Here is a tiny trained network, its code and every weight. The questions are about switching its units off for an input and a target symbol, where a switched-off unit gives its printed mean instead of its output.

import numpy as np


def w(rows, s, z=0):
    codes = np.array(rows[::2]) - 128.0
    scale = np.full(codes.shape[1], s)
    scale[-1] = z or s
    return codes * scale


def f(y):
    return y / 2 * (1 + np.tanh(0.7978845608 * (y + 0.044715 * y**3)))


def softmax(a):
    e = np.exp(a - a.max(-1, keepdims=True))
    return e / e.sum(-1, keepdims=True)


def log_softmax(a):
    a = a - a.max(-1, keepdims=True)
    return a - np.log(np.exp(a).sum(-1, keepdims=True))


def net(x, mask):
    ids = ['ΘΠβγδζλμσψω'.index(c) for c in x.split()]
    T = len(ids)
    res = E[ids] + P[:T]
    u = 0
    for l in range(2):
        q, k, v = (res @ M[l].T for M in (Q, K, V))
        z = softmax(np.where(np.tri(T) > 0, q @ k.T / 4**0.5, -1e9)) @ v
        res = res + np.where(mask[u], z, O[l][:, -1]) @ O[l][:, :-1]
        u += 1
        y = f(res @ A[l][:, :-1].T + A[l][:, -1])
        res = res + np.where(mask[u : u + 4], y, B[l][:, -1]) @ B[l][:, :-1]
        u += 4
    return log_softmax(res[-1] @ U[:, :-1].T + U[:, -1])


Q, K, V, O, A, B = {}, {}, {}, {}, {}, {}
E = w([
[181,138,128],'Θ',
[180,141,128],'Π',
[175,140,124],'β',
[197,130,154],'γ',
[170,147,108],'δ',
[205,49,125],'ζ',
[117,126,46],'λ',
[173,207,85],'μ',
[157,178,61],'σ',
[99,128,4],'ψ',
[177,31,72],'ω',
],0.02)
P = w([
[60,109,191],'0',
[86,129,164],'1',
[109,154,145],'2',
[150,151,141],'3',
[181,158,125],'4',
[199,167,107],'5',
[231,172,87],'6',
[246,182,73],'7',
[255,163,60],'8',
],0.0071)
Q[0] = w([
[152,102,136],'L0H0',
[127,94,127],'L0H0',
[159,109,111],'L0H0',
[251,157,150],'L0H0',
],0.024)
K[0] = w([
[232,45,84],'L0H0',
[192,150,178],'L0H0',
[216,81,110],'L0H0',
[253,153,1],'L0H0',
],0.0081)
V[0] = w([
[95,167,102],'L0H0',
[166,130,171],'L0H0',
[85,94,82],'L0H0',
[125,2,122],'L0H0',
],0.013)
O[0] = w([
[179,205,177,3],'L0H0',
[97,16,172,218],'L0H0',
[194,232,57,48],'L0H0',
[183,83,2,223],'L0H0',
],0.0094,0.0037)
A[0] = w([
[199,159,218,60],'L0N0',
[61,188,70,100],'L0N1',
[2,119,121,56],'L0N2',
[156,217,129,2],'L0N3',
],0.0076,0.0019)
B[0] = w([
[124,230,81,253],'L0N0',
[115,109,254,161],'L0N1',
[235,139,105,123],'L0N2',
[230,104,163,210],'L0N3',
],0.008,0.0033)
Q[1] = w([
[135,71,51],'L1H0',
[4,91,13],'L1H0',
[127,105,151],'L1H0',
[109,107,2],'L1H0',
],0.0076)
K[1] = w([
[160,20,160],'L1H0',
[14,86,128],'L1H0',
[164,117,116],'L1H0',
[2,61,163],'L1H0',
],0.0085)
V[1] = w([
[3,152,81],'L1H0',
[169,85,254],'L1H0',
[96,95,156],'L1H0',
[118,147,122],'L1H0',
],0.0074)
O[1] = w([
[166,234,39,1],'L1H0',
[48,173,109,167],'L1H0',
[83,72,84,114],'L1H0',
[123,234,252,106],'L1H0',
],0.0043,0.0091)
A[1] = w([
[78,156,181,127],'L1N0',
[144,150,31,140],'L1N1',
[188,113,97,2],'L1N2',
[2,164,91,138],'L1N3',
],0.011,0.0052)
B[1] = w([
[82,178,77,175],'L1N0',
[134,176,194,255],'L1N1',
[28,248,126,228],'L1N2',
[127,80,255,148],'L1N3',
],0.009,0.0064)
U = w([
[111,150,143,27],'Θ',
[85,156,139,45],'Π',
[107,159,131,2],'β',
[94,87,246,157],'γ',
[105,147,170,213],'δ',
[201,81,2,235],'ζ',
[164,148,127,99],'λ',
[36,208,161,53],'μ',
[109,188,143,127],'σ',
[227,178,133,90],'ψ',
[115,223,17,112],'ω',
],0.0071,0.0031)

Each question gives the input, a string of symbols that net reads in full, and the target symbol t.
The units are the heads (4 rows each of Q, K, V and O) and the neurons (one row each of A and B). Each row of codes is followed by its name. A weight is (code - 128) times the scale printed after its matrix; where a second scale follows, it is the last column's (O, A, B and U).
mask holds one flag per unit, layer by layer, with each layer's heads first. A switched-off unit (its flag False) gives its mean, the last column of its rows in O or B, instead of its output. The means were averaged over made-up inputs and are rounded, as every weight is.
A unit's drop is (log p(t) with every unit on - log p(t) with that unit switched off) / (log p(t) with every unit on - log p(t) with every unit switched off).
The circuit of an input: a set's keep is (log p(t) with only the set's units on - log p(t) with every unit switched off) / (log p(t) with every unit on - log p(t) with every unit switched off). Starting from all 10 units, units are removed one at a time, each time the one whose removal leaves the highest keep (on an exact tie, the one counted first), for as long as the keep stays at least 0.8.
circuit, biggest first: the units of the circuit, biggest drop first
most important unit: the unit with the biggest drop
top k neurons: the k neurons with the biggest drops, biggest first
k most important neurons of layer l: the k neurons of layer l with the biggest drops, biggest first
drop when u is switched off: that unit's drop, to one decimal
input ψ γ β, target ψ: circuit, biggest first => L0H0; L1H0
input ψ μ δ ζ ω δ, target ω: circuit, biggest first => L0H0; L1N2
input ζ δ ζ δ ψ ζ Π μ, target μ: circuit, biggest first => L0H0
input ζ γ δ, target ζ: circuit, biggest first => L1N2; L1N1; L1N3
input ζ ω δ γ γ ψ γ γ γ, target γ: circuit, biggest first => L0H0; L1H0
input ζ γ γ γ γ σ μ ψ Θ, target ψ: circuit, biggest first => L0H0; L0N3
input γ δ μ Π, target μ: circuit, biggest first => L0H0; L1N0
input γ δ λ ψ μ β γ, target μ: 2 most important neurons of layer 0 => L0N0; L0N3
input ζ δ μ γ γ ζ ζ ω, target ω: circuit, biggest first => L1N2; L0H0
input γ γ γ γ Θ, target γ: top 2 neurons => L1N2; L1N3
input δ ψ ζ μ, target ψ: top 3 neurons => L0N3; L1N2; L0N0
input γ ζ Θ, target ζ: top 2 neurons => L1N2; L0N0
input γ γ ψ γ Θ, target ψ: top 2 neurons => L0N0; L1N2
input ψ γ ψ γ γ γ ω ψ β, target ω: most important unit => L1N2
input λ Θ γ Θ β Θ γ μ β, target μ: 2 most important neurons of layer 0 => L0N0; L0N1
input β δ γ σ γ μ γ, target μ: top 2 neurons => L1N0; L0N0
input γ ω ζ ω β Π, target ω: 2 most important neurons of layer 0 => L0N1; L0N3
input γ γ γ λ ζ γ β, target ζ: 2 most important neurons of layer 1 => L1N2; L1N1
input γ γ γ δ γ σ ζ Π λ, target γ: top 2 neurons => L1N3; L0N3
input γ γ γ γ Π, target γ: circuit, biggest first => L0H0
input γ γ γ ζ β, target ζ: top 2 neurons => L1N2; L0N0
input β ζ δ, target ζ: drop when L0H0 is switched off => 0.2
input γ μ γ γ ζ β ζ γ, target ζ: drop when L0N3 is switched off => 0.0
input γ μ γ ζ γ μ Π, target μ: drop when L1N0 is switched off => 0.3
input δ ζ γ δ δ λ ω γ, target ω: drop when L1H0 is switched off => 0.0
